Small tables with named rows and columns. After each table, cells are looked up by row and column.

Dab =
|  | Gaz | Fekale | Zeluru | Lil |
|---|---|---|---|---|
| Vovus | -53 | -17 | -66 | -40 |
| Gub | 14 | -86 | -35 | -25 |
| Bopag | -12 | -56 | 26 | 59 |
| Roni | -2 | -52 | -69 | 28 |
| Mor | 53 | -63 | -71 | -37 |

Vovus, Zeluru -> -66
Bopag, Zeluru -> 26
Gub, Fekale -> -86
Mor, Gaz -> 53
Vovus, Gaz -> -53
Gub, Zeluru -> -35
Bopag, Gaz -> -12
Gub, Lil -> -25
Vovus, Lil -> -40
Roni, Fekale -> -52
Bopag, Lil -> 59
Bopag, Fekale -> -56
Roni, Zeluru -> -69
Roni, Gaz -> -2
Mor, Lil -> -37
Mor, Zeluru -> -71
Row with the largest Zeluru: Bopag

Vivepu:
           Bigi  Benomo     Ziz     Zun    Sozi     Taf  Pavosu  Sedivag
Fub      29.865  53.566  26.359  64.774  35.733  76.555  73.382   78.703
Semifun  99.458  64.579  69.597  86.577  29.046  96.764  66.504   10.610
Pud      46.877  32.966  65.556  39.296  79.928   8.458  69.078   62.756

Sedivag of Pud is 62.756
Pavosu of Pud is 69.078
Taf of Semifun is 96.764
Bigi of Pud is 46.877
Taf of Pud is 8.458
Bigi of Semifun is 99.458
Pavosu of Semifun is 66.504
Ziz of Fub is 26.359
Sedivag of Semifun is 10.610
Benomo of Fub is 53.566
Taf of Fub is 76.555
Benomo of Pud is 32.966
Zun of Fub is 64.774
Sozi of Pud is 79.928
Sedivag of Fub is 78.703
Ziz of Semifun is 69.597

Rativ:
,Fazo,Padisub,Mumagi,Zuf,Kiz,Virir,Megizur,Desur
Zotub,34,30,39,34,32,48,45,25
Moluba,19,17,38,56,7,22,72,4
Vegad,52,35,33,37,30,53,52,31
Sudef,12,43,15,25,51,25,42,26
Rozalil,10,66,13,43,15,41,23,12
Mipog,51,34,60,34,33,33,58,32
Bibu,6,74,19,57,15,49,18,11
Gigil,4,29,14,5,42,11,81,53
Gomidi,4,49,27,45,40,30,15,22
Gem,41,37,29,30,35,50,42,18
Tode,49,74,53,24,35,59,25,67
Dus,41,32,33,32,38,35,33,46
Daluze,54,23,32,39,49,51,40,41
Rini,53,24,51,40,4,36,41,24

Zuf of Dus = 32
Zuf of Sudef = 25
Desur of Sudef = 26
Padisub of Daluze = 23
Megizur of Zotub = 45
Zuf of Daluze = 39
Mumagi of Bibu = 19
Fazo of Bibu = 6
Virir of Tode = 59

Katadan =
         Mabed   Suvim
Mulofe  18.336  36.522
Leg     76.622  20.133
Ler     20.199  37.901
Ris     19.377  32.157

What is the Mabed of Ler in Katadan? 20.199
What is the Suvim of Leg in Katadan? 20.133
What is the Suvim of Mulofe in Katadan? 36.522
What is the Suvim of Ler in Katadan? 37.901
What is the Mabed of Mulofe in Katadan? 18.336
What is the Mabed of Ris in Katadan? 19.377
What is the Mabed of Leg in Katadan? 76.622
What is the Suvim of Ris in Katadan? 32.157

Rifona
fields: Keretun, Bano, Dipi, Kudeg, Mopegu, Kufopep, Kar, Tevemum, Rati
Sif: [0.373, 0.179, -0.205, 0.221, -0.876, 0.525, 0.267, 0.227, 0.289]
Lofe: [0.190, 0.441, 0.672, 0.323, 0.099, -0.002, 0.218, 0.105, 0.203]
Ror: [-0.184, 0.383, -0.619, 0.155, -0.371, 0.326, 0.213, 0.488, 0.334]
Gen: [-0.019, 0.347, 0.394, 0.540, -0.171, 0.231, 0.081, 0.369, 0.222]

What is the Bano of Lofe in Rifona?
0.441
What is the Kar of Ror in Rifona?
0.213
What is the Rati of Sif in Rifona?
0.289
What is the Rati of Lofe in Rifona?
0.203
What is the Bano of Gen in Rifona?
0.347
What is the Keretun of Ror in Rifona?
-0.184
What is the Mopegu of Sif in Rifona?
-0.876
What is the Bano of Sif in Rifona?
0.179
What is the Mopegu of Gen in Rifona?
-0.171
What is the Kufopep of Sif in Rifona?
0.525
What is the Kar of Sif in Rifona?
0.267
What is the Dipi of Gen in Rifona?
0.394

